Below are the code and all the weights of a small trained network. Each question names an input and a target symbol and asks about switching units off, where a switched-off unit gives its printed mean instead of its output.

import numpy as np


def w(rows, s, z=0):
    codes = np.array(rows[::2]) - 128.0
    scale = np.full(codes.shape[1], s)
    scale[-1] = z or s
    return codes * scale


def norm(h):
    return h / np.sqrt((h * h).mean(-1, keepdims=True) + 1e-5)


def f(y):
    return y / 2 * (1 + np.tanh(0.7978845608 * (y + 0.044715 * y**3)))


def softmax(a):
    e = np.exp(a - a.max(-1, keepdims=True))
    return e / e.sum(-1, keepdims=True)


def log_softmax(a):
    a = a - a.max(-1, keepdims=True)
    return a - np.log(np.exp(a).sum(-1, keepdims=True))


def net(x, mask):
    ids = ['ΓΛΞΦΨαδεζηθμπτω'.index(c) for c in x.split()]
    T = len(ids)
    res = E[ids] + P[:T]
    u = 0
    for l in range(3):
        r = norm(res)
        for j in range(2):
            rows = slice(3 * j, 3 * j + 3)
            q, k, v = (r @ M[l][rows].T for M in (Q, K, V))
            z = softmax(np.where(np.tri(T) > 0, q @ k.T / 3**0.5, -1e9)) @ v
            o = O[l][rows]
            res = res + np.where(mask[u + j], z, o[:, -1]) @ o[:, :-1]
        u += 2
        y = f(norm(res) @ A[l][:, :-1].T + A[l][:, -1])
        res = res + np.where(mask[u : u + 4], y, B[l][:, -1]) @ B[l][:, :-1]
        u += 4
    return log_softmax(norm(res)[-1] @ U[:, :-1].T + U[:, -1])


Q, K, V, O, A, B = {}, {}, {}, {}, {}, {}
E = w([
[161,202,151,105,139,158,99,38,43,189],'Γ',
[181,77,101,120,48,180,250,107,88,89],'Λ',
[148,137,112,115,168,153,177,147,114,209],'Ξ',
[119,187,43,166,47,153,224,182,80,196],'Φ',
[148,195,208,99,108,121,116,132,124,35],'Ψ',
[48,131,195,37,151,63,173,116,89,142],'α',
[132,96,122,155,107,211,88,107,102,99],'δ',
[122,146,126,129,153,88,63,124,68,135],'ε',
[114,132,206,129,123,121,170,100,171,112],'ζ',
[115,179,119,90,77,155,93,177,156,192],'η',
[220,105,79,121,170,77,125,132,114,114],'θ',
[160,174,106,44,148,78,130,176,118,97],'μ',
[72,101,203,125,92,184,126,143,77,88],'π',
[157,106,191,116,65,103,144,146,34,132],'τ',
[148,132,190,161,149,148,56,128,165,170],'ω',
],0.023)
P = w([
[75,108,138,157,35,169,178,1,79,125],'0',
[78,114,110,174,81,162,159,73,104,97],'1',
[95,101,103,187,121,155,156,127,120,95],'2',
[86,120,91,185,125,167,148,106,126,76],'3',
[113,118,124,176,113,142,144,117,121,103],'4',
[136,120,140,166,97,131,147,115,110,131],'5',
[153,121,145,165,103,135,148,112,109,123],'6',
[147,111,147,171,108,133,148,132,114,116],'7',
[151,95,145,168,121,144,157,149,111,106],'8',
[169,108,175,146,79,135,164,121,98,137],'9',
],0.0071)
Q[0] = w([
[24,124,184,159,17,189,72,137,113,119],'L0H1',
[143,180,154,134,70,32,71,90,99,19],'L0H1',
[170,188,154,145,1,231,89,222,190,111],'L0H1',
[14,178,139,228,22,180,123,78,47,191],'L0H2',
[97,132,227,138,97,129,107,101,92,31],'L0H2',
[127,185,148,84,40,65,210,136,55,229],'L0H2',
],0.0063)
K[0] = w([
[22,64,142,174,39,131,79,152,119,94],'L0H1',
[127,142,153,116,74,67,94,106,103,28],'L0H1',
[134,206,159,53,43,196,79,252,189,178],'L0H1',
[62,202,163,254,17,204,102,167,79,171],'L0H2',
[50,154,232,92,102,178,129,80,117,25],'L0H2',
[127,171,155,60,46,174,175,130,83,204],'L0H2',
],0.0075)
V[0] = w([
[72,100,106,126,66,47,68,145,165,91],'L0H1',
[161,91,196,168,179,103,166,148,101,73],'L0H1',
[83,117,117,165,139,147,139,254,212,206],'L0H1',
[107,163,172,83,120,159,187,124,59,192],'L0H2',
[189,100,98,143,16,161,36,151,177,119],'L0H2',
[100,169,215,252,112,134,157,138,78,130],'L0H2',
],0.0048)
O[0] = w([
[139,42,173,133,35,183,196,118,6,142,101],'L0H1',
[82,209,27,186,60,58,139,14,133,104,175],'L0H1',
[151,165,117,55,140,169,128,79,137,149,21],'L0H1',
[87,62,4,141,254,186,162,193,151,65,229],'L0H2',
[152,55,130,119,85,114,150,63,110,189,130],'L0H2',
[76,11,172,89,150,130,154,134,189,107,253],'L0H2',
],0.0071,0.0043)
A[0] = w([
[175,93,173,130,154,118,104,113,85,128,255],'L0N1',
[74,124,99,128,124,119,2,190,166,196,177],'L0N2',
[81,110,185,179,133,146,199,70,182,195,166],'L0N3',
[135,145,98,132,164,155,131,86,104,165,223],'L0N4',
],0.0093,0.0038)
B[0] = w([
[74,87,146,149,161,119,102,114,138,94,254],'L0N1',
[82,93,112,144,123,104,112,9,127,113,166],'L0N2',
[190,164,114,141,198,134,130,145,114,87,226],'L0N3',
[89,133,191,190,129,68,44,134,173,118,158],'L0N4',
],0.015,0.0052)
Q[1] = w([
[92,11,255,127,209,105,115,86,65,78],'L1H1',
[134,144,201,69,188,80,56,104,175,112],'L1H1',
[137,166,105,76,64,56,140,165,124,119],'L1H1',
[179,180,189,104,83,53,104,126,89,129],'L1H2',
[146,37,112,97,126,88,152,137,207,165],'L1H2',
[163,126,193,129,112,124,53,109,80,83],'L1H2',
],0.0086)
K[1] = w([
[119,94,167,2,91,165,86,107,146,156],'L1H1',
[107,180,145,55,166,87,52,93,168,139],'L1H1',
[151,167,96,109,151,88,84,141,81,97],'L1H1',
[172,157,164,202,114,54,125,183,116,83],'L1H2',
[93,112,85,95,101,118,110,97,156,176],'L1H2',
[166,99,171,166,122,115,81,168,90,59],'L1H2',
],0.01)
V[1] = w([
[157,78,126,189,191,87,101,211,120,32],'L1H1',
[144,78,118,84,110,152,121,118,162,122],'L1H1',
[73,116,109,198,112,216,139,150,111,102],'L1H1',
[144,112,66,2,136,100,114,76,163,159],'L1H2',
[134,115,153,15,86,166,137,35,119,132],'L1H2',
[164,117,225,170,108,115,140,237,181,141],'L1H2',
],0.0068)
O[1] = w([
[185,175,112,31,144,160,67,93,46,103,240],'L1H1',
[97,165,103,197,186,11,58,66,160,78,129],'L1H1',
[187,149,161,173,109,139,117,107,146,194,214],'L1H1',
[106,143,82,111,132,188,137,104,79,104,2],'L1H2',
[144,181,111,58,126,137,68,139,136,126,65],'L1H2',
[2,132,90,107,98,156,172,190,211,101,118],'L1H2',
],0.0076,0.0059)
A[1] = w([
[28,117,178,194,242,72,179,45,126,160,76],'L1N1',
[121,118,115,171,74,67,215,193,203,1,12],'L1N2',
[99,78,219,119,90,159,177,162,79,93,73],'L1N3',
[1,81,133,178,154,148,74,44,149,131,255],'L1N4',
],0.0066,0.0033)
B[1] = w([
[108,180,79,137,181,198,179,135,89,116,211],'L1N1',
[92,159,139,134,56,101,164,3,129,167,172],'L1N2',
[141,111,93,106,151,147,129,138,228,145,218],'L1N3',
[169,139,123,92,68,151,118,166,108,134,254],'L1N4',
],0.011,0.0076)
Q[2] = w([
[149,161,70,119,103,11,83,178,113,130],'L2H1',
[132,79,147,30,56,129,188,169,113,93],'L2H1',
[111,147,55,103,131,106,76,164,144,166],'L2H1',
[135,148,111,99,90,52,124,83,1,148],'L2H2',
[114,108,108,115,166,65,134,146,94,74],'L2H2',
[81,89,123,156,118,209,101,69,118,170],'L2H2',
],0.0087)
K[2] = w([
[209,157,34,82,70,38,50,138,99,156],'L2H1',
[119,103,168,157,113,105,187,195,125,42],'L2H1',
[231,147,122,2,110,164,90,164,88,144],'L2H1',
[107,156,16,104,62,57,110,46,77,229],'L2H2',
[176,138,46,66,133,164,39,95,114,177],'L2H2',
[57,102,127,217,162,130,108,112,132,36],'L2H2',
],0.0078)
V[2] = w([
[219,139,134,102,116,102,149,212,137,135],'L2H1',
[163,143,98,70,107,253,138,41,72,209],'L2H1',
[161,104,105,109,75,179,80,177,133,129],'L2H1',
[95,160,157,220,142,76,187,217,104,35],'L2H2',
[126,81,182,130,126,197,99,128,74,61],'L2H2',
[232,134,149,1,145,113,103,148,81,245],'L2H2',
],0.0053)
O[2] = w([
[155,139,51,172,84,117,89,229,87,64,136],'L2H1',
[205,112,71,30,83,37,162,158,198,107,126],'L2H1',
[156,108,212,68,171,66,136,128,48,139,142],'L2H1',
[241,159,232,101,127,2,103,138,131,166,151],'L2H2',
[85,219,142,156,3,111,183,175,177,133,255],'L2H2',
[175,117,101,169,124,230,97,94,172,136,100],'L2H2',
],0.0064,0.0056)
A[2] = w([
[148,37,151,68,81,83,170,133,106,123,15],'L2N1',
[72,98,112,145,102,110,136,106,70,211,4],'L2N2',
[197,162,168,85,126,147,1,122,144,152,63],'L2N3',
[88,133,68,40,162,163,118,158,107,147,25],'L2N4',
],0.0099,0.0037)
B[2] = w([
[83,111,24,98,234,63,60,166,160,107,254],'L2N1',
[39,189,34,225,87,192,172,224,248,29,144],'L2N2',
[103,46,125,90,114,135,170,128,155,238,234],'L2N3',
[72,59,169,133,1,93,169,88,105,129,171],'L2N4',
],0.0094,0.0039)
U = w([
[162,129,105,104,196,229,89,18,139,117,206],'Γ',
[68,214,223,163,200,160,46,174,81,197,145],'Λ',
[75,56,76,122,200,35,105,199,165,75,143],'Ξ',
[204,215,133,65,74,71,169,228,47,131,136],'Φ',
[146,112,209,96,110,235,120,235,206,37,19],'Ψ',
[223,221,166,175,232,103,205,142,144,35,56],'α',
[210,157,181,253,105,3,63,151,89,126,92],'δ',
[227,37,54,134,89,84,228,62,188,54,1],'ε',
[31,110,231,38,188,102,252,154,37,127,41],'ζ',
[46,161,99,160,72,188,43,112,49,43,92],'η',
[124,168,117,33,140,86,142,130,195,217,120],'θ',
[119,27,119,132,26,200,123,97,151,209,209],'μ',
[64,246,53,87,241,201,182,163,105,193,101],'π',
[110,176,226,64,41,48,117,57,180,55,82],'τ',
[158,151,103,239,87,98,210,251,158,197,133],'ω',
],0.0078,0.0041)

Each question gives the input, a string of symbols that net reads in full, and the target symbol t.
The units are the heads (3 rows each of Q, K, V and O) and the neurons (one row each of A and B). Each row of codes is followed by its name. A weight is (code - 128) times the scale printed after its matrix; where a second scale follows, it is the last column's (O, A, B and U).
mask holds one flag per unit, layer by layer, with each layer's heads first. A switched-off unit (its flag False) gives its mean, the last column of its rows in O or B, instead of its output. The means were averaged over made-up inputs and are rounded, as every weight is.
A unit's drop is (log p(t) with every unit on - log p(t) with that unit switched off) / (log p(t) with every unit on - log p(t) with every unit switched off).
The circuit of an input: a set's keep is (log p(t) with only the set's units on - log p(t) with every unit switched off) / (log p(t) with every unit on - log p(t) with every unit switched off). Starting from the 12 units with the biggest drops (on a tie, the unit counted first), units are removed one at a time, each time the one whose removal leaves the highest keep (on an exact tie, the one counted first), for as long as the keep stays at least 0.8.
circuit, biggest first: the units of the circuit, biggest drop first
k most important neurons: the k neurons with the biggest drops, biggest first
k most important neurons of layer l: the k neurons of layer l with the biggest drops, biggest first
heads that matter: for each layer, one digit per head in row order, 1 if its drop is at least 0.15 and else 0, layers parted by /
drop when u is switched off: that unit's drop, to one decimal
input τ ε Ψ α η τ π μ Φ, target Φ: heads that matter : 10 / 01 / 00
input τ η τ Ψ π π, target ζ: circuit, biggest first : [L2H2, L1N1]
input Ψ π η τ τ, target ω: circuit, biggest first : [L1H1, L0H1, L0N2]
input θ Ψ ε η Ψ ζ δ, target Ψ: circuit, biggest first : [L0H1, L2H2]
input τ Ξ α η μ, target η: heads that matter : 00 / 01 / 01
input μ Γ δ η Γ ω Φ τ, target ω: circuit, biggest first : [L1H1, L2N2, L0N3]
input Γ η α, target π: circuit, biggest first : [L1N1]
input Φ ω ω τ δ, target μ: heads that matter : 00 / 00 / 00
input η τ π Φ, target Φ: heads that matter : 10 / 11 / 00
input θ τ ζ ζ Γ ω μ η, target μ: circuit, biggest first : [L0H1, L1N4, L0N2]
input τ π α η τ θ π Γ, target δ: heads that matter : 10 / 10 / 00
input π ε μ τ η ω Ξ, target θ: heads that matter : 11 / 01 / 10
input θ Φ Λ τ Ψ π ω, target Γ: 4 most important neurons : [L0N2, L0N3, L1N1, L1N4]
input μ ω θ θ Γ, target Λ: most important neuron : [L0N4]
input Ψ τ Ψ τ ω π τ Φ δ, target μ: heads that matter : 00 / 10 / 00
input τ π π Ξ τ τ τ, target Ξ: 2 most important neurons : [L2N1, L0N3]
input ω δ τ, target Ξ: 2 most important neurons : [L0N3, L2N1]
input α η τ π τ π τ Ξ, target θ: 2 most important neurons of layer 0 : [L0N1, L0N2]
input π π Φ π Ψ α ζ π τ ε, target η: 3 most important neurons : [L0N2, L1N4, L0N3]
input τ τ ε ε, target η: 2 most important neurons of layer 1 : [L1N4, L1N3]
input π π ζ Ξ ζ μ ζ ζ, target α: most important neuron of layer 0 : [L0N3]
input τ μ Ψ τ ε η, target μ: 2 most important neurons of layer 0 : [L0N2, L0N3]
input η α μ α α π, target ζ: 2 most important neurons of layer 1 : [L1N2, L1N1]
input α ε η ω δ, target Ψ: 2 most important neurons of layer 0 : [L0N1, L0N2]
input Φ Ψ μ ε Ξ μ π Λ τ ω, target Γ: 2 most important neurons : [L0N2, L1N1]
input π θ ε α Ξ ω ε Λ θ, target δ: drop when L0H2 is switched off : 0.4
input π π Ψ, target τ: drop when L1N2 is switched off : 0.2
input π μ τ α η τ Φ Λ, target Γ: most important neuron : [L0N2]
input ζ μ α Γ, target Λ: drop when L0N4 is switched off : 1.0
input τ θ τ ε Ψ τ π ζ Ψ, target τ: drop when L1N2 is switched off : 0.3
